Below is a small trained network, with its code and all its weights. Each question gives an input and a class and asks what happens when units are switched off, that is, made to give their printed mean instead of their output.

import numpy as np


def w(rows, s, z=0):
    codes = np.array(rows[::2]) - 128.0
    scale = np.full(codes.shape[1], s)
    scale[-1] = z or s
    return codes * scale


def norm(h):
    return h / np.sqrt((h * h).mean(-1, keepdims=True) + 1e-5)


def f(y):
    return np.maximum(y, 0)


def log_softmax(a):
    a = a - a.max(-1, keepdims=True)
    return a - np.log(np.exp(a).sum(-1, keepdims=True))


def net(x, mask):
    res = np.array(x, float).reshape(1, 6) / 4 @ E
    u = 0
    for l in range(4):
        y = f(norm(res) @ A[l][:, :-1].T + A[l][:, -1])
        res = res + np.where(mask[u : u + 7], y, B[l][:, -1]) @ B[l][:, :-1]
        u += 7
    return log_softmax(norm(res)[-1] @ U[:, :-1].T + U[:, -1])


A, B = {}, {}
E = w([
[172,113,121,138,125,134,138,20,133,160,137],'x0',
[145,97,139,105,125,92,240,117,161,113,1],'x1',
[128,125,128,126,133,126,127,128,133,129,130],'x2',
[132,128,127,130,120,127,131,129,127,128,128],'x3',
[125,132,131,128,127,130,129,127,122,129,126],'x4',
[113,91,5,37,135,125,145,119,82,151,108],'x5',
],0.0081)
A[0] = w([
[103,144,117,118,123,119,113,186,111,98,133,4],'0.n0',
[131,120,67,94,130,182,78,139,60,155,203,117],'0.n1',
[108,155,152,183,147,143,24,122,141,142,220,163],'0.n2',
[135,141,111,129,136,137,126,105,118,130,134,47],'0.n3',
[146,123,162,136,127,142,173,134,147,116,104,53],'0.n4',
[125,104,66,84,119,139,119,142,82,140,145,32],'0.n5',
[173,129,123,133,117,120,125,2,135,148,142,164],'0.n6',
],0.007,0.0023)
B[0] = w([
[34,223,128,133,189,197,122,83,111,189,181,155],'0.n0',
[33,170,135,211,142,33,10,66,225,143,82,225],'0.n1',
[209,59,108,36,99,158,252,195,13,132,154,255],'0.n2',
[154,144,100,120,103,132,95,133,132,98,128,135],'0.n3',
[78,131,120,152,134,94,4,105,155,155,158,154],'0.n4',
[44,122,110,146,160,24,77,101,146,186,78,178],'0.n5',
[155,146,107,162,141,216,110,2,129,149,173,197],'0.n6',
],0.0043,0.0095)
A[1] = w([
[129,124,129,125,138,133,126,130,135,128,128,114],'1.n0',
[67,182,178,159,140,91,146,229,216,52,73,2],'1.n1',
[92,161,124,174,137,116,62,114,173,132,128,72],'1.n2',
[109,70,157,121,117,39,126,254,126,126,102,206],'1.n3',
[135,111,11,39,137,166,161,129,105,113,103,79],'1.n4',
[112,101,19,41,165,124,159,112,123,138,74,85],'1.n5',
[126,136,130,124,124,151,94,141,107,112,164,91],'1.n6',
],0.0056,0.0035)
B[1] = w([
[128,121,131,133,125,122,119,138,128,128,122,128],'1.n0',
[253,59,132,135,127,105,11,75,100,106,108,204],'1.n1',
[86,112,67,98,139,107,127,126,61,156,91,176],'1.n2',
[135,219,117,78,86,88,85,147,139,27,118,254],'1.n3',
[151,126,128,123,111,157,155,176,66,138,197,187],'1.n4',
[182,129,173,144,107,186,150,185,88,127,228,226],'1.n5',
[126,121,105,118,136,149,177,124,131,132,101,165],'1.n6',
],0.0061,0.0054)
A[2] = w([
[139,151,179,165,113,120,132,102,229,104,65,102],'2.n0',
[79,144,128,115,120,98,123,253,93,129,128,119],'2.n1',
[114,110,127,123,127,131,137,123,129,132,122,102],'2.n2',
[120,108,169,215,169,174,164,66,222,172,77,2],'2.n3',
[133,148,160,154,117,116,122,103,194,114,83,87],'2.n4',
[177,70,138,132,120,194,201,120,111,162,158,53],'2.n5',
[97,120,83,84,152,117,166,106,135,149,97,79],'2.n6',
],0.0067,0.0032)
B[2] = w([
[63,121,113,117,164,107,96,79,182,151,104,177],'2.n0',
[98,186,129,106,123,148,212,144,239,103,108,253],'2.n1',
[139,124,129,133,127,118,114,125,127,121,115,129],'2.n2',
[19,174,119,92,162,122,254,199,191,140,193,169],'2.n3',
[81,119,128,115,155,123,105,104,174,143,99,161],'2.n4',
[112,87,216,165,148,83,106,172,96,147,45,215],'2.n5',
[174,102,169,151,96,131,108,168,96,143,169,156],'2.n6',
],0.0058,0.0057)
A[3] = w([
[188,39,184,175,133,178,181,105,80,171,153,40],'3.n0',
[182,188,187,148,119,255,120,164,102,93,212,117],'3.n1',
[174,144,153,114,84,192,206,233,109,52,152,5],'3.n2',
[162,105,132,125,146,163,158,114,86,150,116,43],'3.n3',
[151,152,61,70,101,141,237,128,121,130,106,89],'3.n4',
[116,112,89,127,159,94,120,97,107,136,67,103],'3.n5',
[186,10,136,169,113,94,117,101,6,237,149,109],'3.n6',
],0.0054,0.003)
B[3] = w([
[102,73,182,122,156,138,148,191,89,157,44,214],'3.n0',
[207,88,117,76,98,147,255,190,105,104,61,236],'3.n1',
[166,161,62,98,84,124,198,120,210,122,214,224],'3.n2',
[142,118,175,141,135,144,141,153,109,124,130,157],'3.n3',
[188,124,214,164,118,169,147,156,113,103,199,177],'3.n4',
[141,158,144,150,102,171,118,144,128,85,168,160],'3.n5',
[197,65,168,214,152,191,106,106,71,104,49,255],'3.n6',
],0.006,0.0056)
U = w([
[165,157,119,83,82,128,202,205,149,92,168,202],'0',
[190,61,181,164,137,184,169,122,55,161,109,186],'1',
[165,126,170,128,123,83,20,114,160,85,61,135],'2',
[54,128,162,155,162,127,172,72,207,170,117,133],'3',
[9,177,75,102,126,75,64,159,135,141,143,50],'4',
[124,101,62,177,140,138,38,31,95,175,151,4],'5',
],0.015,0.0014)

Each question gives the input, the list of numbers given to net, and the class t.
The units are the neurons (one row each of A and B). Each row of codes is followed by its name. A weight is (code - 128) times the scale printed after its matrix; where a second scale follows, it is the last column's (A, B and U).
mask holds one flag per neuron, layer by layer. A switched-off neuron (its flag False) gives its mean, the last column of its row in B, instead of its output. The means were averaged over made-up inputs and are rounded, as every weight is.
A unit's drop is (log p(t) with every unit on - log p(t) with that unit switched off) / (log p(t) with every unit on - log p(t) with every unit switched off).
The circuit of an input: a set's keep is (log p(t) with only the set's units on - log p(t) with every unit switched off) / (log p(t) with every unit on - log p(t) with every unit switched off). Starting from the 12 units with the biggest drops (on a tie, the unit counted first), units are removed one at a time, each time the one whose removal leaves the highest keep (on an exact tie, the one counted first), for as long as the keep stays at least 0.8.
units of the circuit, in order: the units of the circuit, biggest drop first
unit that matters most: the unit with the biggest drop
top k neurons: the k neurons with the biggest drops, biggest first
k most important neurons of layer l: the k neurons of layer l with the biggest drops, biggest first
drop when u is switched off: that unit's drop, to one decimal
input [8,3,4,-6,5,-6], class 3: unit that matters most : 2.n3
input [-5,0,5,4,4,8], class 4: top 4 neurons : 0.n2; 0.n5; 0.n1; 3.n1
input [-2,-6,-1,3,1,4], class 4: top 2 neurons : 0.n1; 0.n6
input [-2,6,-5,1,0,-2], class 2: units of the circuit, in order : 0.n2; 1.n1
input [-5,1,-5,7,-2,-7], class 2: 2 most important neurons of layer 1 : 1.n1; 1.n5
input [0,-1,5,0,-5,7], class 4: top 4 neurons : 0.n6; 1.n1; 0.n2; 0.n1
input [-1,6,1,-4,0,-2], class 2: top 3 neurons : 0.n2; 0.n6; 1.n1
input [0,-7,7,4,1,0], class 0: 2 most important neurons of layer 1 : 1.n1; 1.n2
input [3,1,0,4,-1,-2], class 3: top 2 neurons : 0.n2; 2.n3
input [-2,0,-8,5,4,5], class 4: top 2 neurons : 0.n2; 0.n5
input [-7,0,-2,0,1,6], class 4: 3 most important neurons of layer 0 : 0.n2; 0.n5; 0.n1
input [-2,1,-7,-8,-4,-2], class 2: top 3 neurons : 0.n2; 1.n1; 0.n6
input [-1,-6,-8,8,-1,2], class 4: top 2 neurons : 0.n1; 0.n6
input [8,2,0,-7,0,-8], class 3: units of the circuit, in order : 2.n3
input [-3,1,1,-2,-2,-3], class 2: drop when 1.n1 is switched off : 0.4
input [-6,8,-6,8,-8,-4], class 2: drop when 1.n1 is switched off : 0.1
input [-3,-4,-5,-3,6,3], class 4: drop when 0.n1 is switched off : 2.2
input [-5,8,3,-1,6,-4], class 2: drop when 1.n1 is switched off : 0.1
input [-8,7,7,-8,-5,0], class 2: 2 most important neurons of layer 0 : 0.n2; 0.n4
input [-1,-5,-6,-5,0,-3], class 0: unit that matters most : 0.n6
